Below are the code and all the weights of a small trained network. Each question names an input and a target symbol and asks about switching units off, where a switched-off unit gives its printed mean instead of its output.

import numpy as np


def w(rows, s, z=0):
    codes = np.array(rows[::2]) - 128.0
    scale = np.full(codes.shape[1], s)
    scale[-1] = z or s
    return codes * scale


def norm(h):
    return h / np.sqrt((h * h).mean(-1, keepdims=True) + 1e-5)


def f(y):
    return y / 2 * (1 + np.tanh(0.7978845608 * (y + 0.044715 * y**3)))


def softmax(a):
    e = np.exp(a - a.max(-1, keepdims=True))
    return e / e.sum(-1, keepdims=True)


def log_softmax(a):
    a = a - a.max(-1, keepdims=True)
    return a - np.log(np.exp(a).sum(-1, keepdims=True))


def net(x, mask):
    ids = ['αεζθξπτω'.index(c) for c in x.split()]
    T = len(ids)
    res = E[ids] + P[:T]
    r = norm(res)
    for j in range(3):
        rows = slice(4 * j, 4 * j + 4)
        q, k, v = (r @ M[0][rows].T for M in (Q, K, V))
        z = softmax(np.where(np.tri(T) > 0, q @ k.T / 4**0.5, -1e9)) @ v
        o = O[0][rows]
        res = res + np.where(mask[j], z, o[:, -1]) @ o[:, :-1]
    y = f(norm(res) @ A[0][:, :-1].T + A[0][:, -1])
    res = res + np.where(mask[3:15], y, B[0][:, -1]) @ B[0][:, :-1]
    return log_softmax(norm(res)[-1] @ U[:, :-1].T + U[:, -1])


Q, K, V, O, A, B = {}, {}, {}, {}, {}, {}
E = w([
[231,245,78],'α',
[94,168,119],'ε',
[92,147,83],'ζ',
[83,94,94],'θ',
[91,135,111],'ξ',
[125,83,70],'π',
[119,117,105],'τ',
[68,140,84],'ω',
],0.011)
P = w([
[190,140,246],'0',
[49,54,69],'1',
[2,100,64],'2',
[47,85,40],'3',
[95,49,45],'4',
[5,67,69],'5',
[74,28,42],'6',
[112,10,57],'7',
],0.0041)
Q[0] = w([
[65,72,76],'H1',
[67,158,123],'H1',
[147,189,246],'H1',
[89,121,113],'H1',
[135,188,82],'H2',
[156,136,206],'H2',
[22,23,62],'H2',
[90,110,41],'H2',
[94,174,145],'H3',
[214,238,210],'H3',
[166,137,94],'H3',
[150,156,104],'H3',
],0.012)
K[0] = w([
[254,233,150],'H1',
[138,152,160],'H1',
[104,31,111],'H1',
[240,134,101],'H1',
[206,108,99],'H2',
[52,135,56],'H2',
[148,168,199],'H2',
[136,142,200],'H2',
[68,129,164],'H3',
[51,53,71],'H3',
[174,69,121],'H3',
[129,60,137],'H3',
],0.013)
V[0] = w([
[195,144,16],'H1',
[67,131,110],'H1',
[136,121,47],'H1',
[95,64,124],'H1',
[217,52,70],'H2',
[118,78,3],'H2',
[217,137,71],'H2',
[75,63,212],'H2',
[169,233,137],'H3',
[136,122,97],'H3',
[72,172,97],'H3',
[145,187,131],'H3',
],0.012)
O[0] = w([
[135,53,23,158],'H1',
[55,66,187,74],'H1',
[68,34,70,109],'H1',
[78,167,152,75],'H1',
[36,145,56,164],'H2',
[73,66,99,2],'H2',
[82,112,32,159],'H2',
[116,198,247,162],'H2',
[255,121,64,184],'H3',
[117,101,138,120],'H3',
[131,35,182,74],'H3',
[182,80,122,153],'H3',
],0.0064,0.0035)
A[0] = w([
[95,201,187,148],'N1',
[128,137,107,105],'N2',
[129,133,80,163],'N3',
[163,125,87,174],'N4',
[211,190,74,61],'N5',
[88,144,119,113],'N6',
[78,45,154,164],'N7',
[245,208,145,253],'N8',
[200,122,238,131],'N9',
[133,110,85,112],'N10',
[113,123,194,82],'N11',
[112,115,20,194],'N12',
],0.012,0.0047)
B[0] = w([
[190,33,88,168],'N1',
[116,95,168,128],'N2',
[80,69,156,157],'N3',
[102,107,57,160],'N4',
[55,142,141,162],'N5',
[109,137,115,137],'N6',
[108,243,117,161],'N7',
[45,167,18,255],'N8',
[115,56,55,195],'N9',
[155,67,130,144],'N10',
[128,101,165,127],'N11',
[121,1,83,222],'N12',
],0.0068,0.0098)
U = w([
[141,133,137,3],'α',
[190,153,120,63],'ε',
[211,49,99,79],'ζ',
[95,134,211,89],'θ',
[185,174,205,226],'ξ',
[52,98,102,184],'π',
[123,253,92,64],'τ',
[141,75,219,132],'ω',
],0.011,0.0037)

Each question gives the input, a string of symbols that net reads in full, and the target symbol t.
The units are the heads (4 rows each of Q, K, V and O) and the neurons (one row each of A and B). Each row of codes is followed by its name. A weight is (code - 128) times the scale printed after its matrix; where a second scale follows, it is the last column's (O, A, B and U).
mask holds one flag per unit, heads first, then neurons. A switched-off unit (its flag False) gives its mean, the last column of its rows in O or B, instead of its output. The means were averaged over made-up inputs and are rounded, as every weight is.
A unit's drop is (log p(t) with every unit on - log p(t) with that unit switched off) / (log p(t) with every unit on - log p(t) with every unit switched off).
The circuit of an input: a set's keep is (log p(t) with only the set's units on - log p(t) with every unit switched off) / (log p(t) with every unit on - log p(t) with every unit switched off). Starting from the 12 units with the biggest drops (on a tie, the unit counted first), units are removed one at a time, each time the one whose removal leaves the highest keep (on an exact tie, the one counted first), for as long as the keep stays at least 0.8.
units of the circuit, in order: the units of the circuit, biggest drop first
most important unit: the unit with the biggest drop
heads that matter: for each layer, one digit per head in row order, 1 if its drop is at least 0.15 and else 0, layers parted by /
drop when u is switched off: that unit's drop, to one decimal
input ω π ζ ξ π θ, target ω: most important unit => H2
input τ α τ π π θ, target ζ: units of the circuit, in order => (N8; H3)
input τ π π τ π π ω, target τ: heads that matter => 100
input θ π ω ξ ζ ξ, target θ: heads that matter => 010
input π ε π π ξ ξ α, target π: units of the circuit, in order => (H3; H1)
input ζ ξ ω ξ τ ξ, target ζ: heads that matter => 001
input τ π π, target τ: heads that matter => 100
input ω ξ π π π π τ, target ω: units of the circuit, in order => (H2; H1)
input ω τ π, target ω: heads that matter => 111
input ξ α π π ε, target ζ: heads that matter => 101
input ξ ε ζ ζ, target ξ: heads that matter => 110
input θ π θ π ε, target θ: drop when H2 is switched off => 0.3
input ω τ ω, target ω: drop when H2 is switched off => 0.5
input ξ π π τ, target ξ: drop when H2 is switched off => 0.8
input τ π ξ ζ, target τ: most important unit => H1
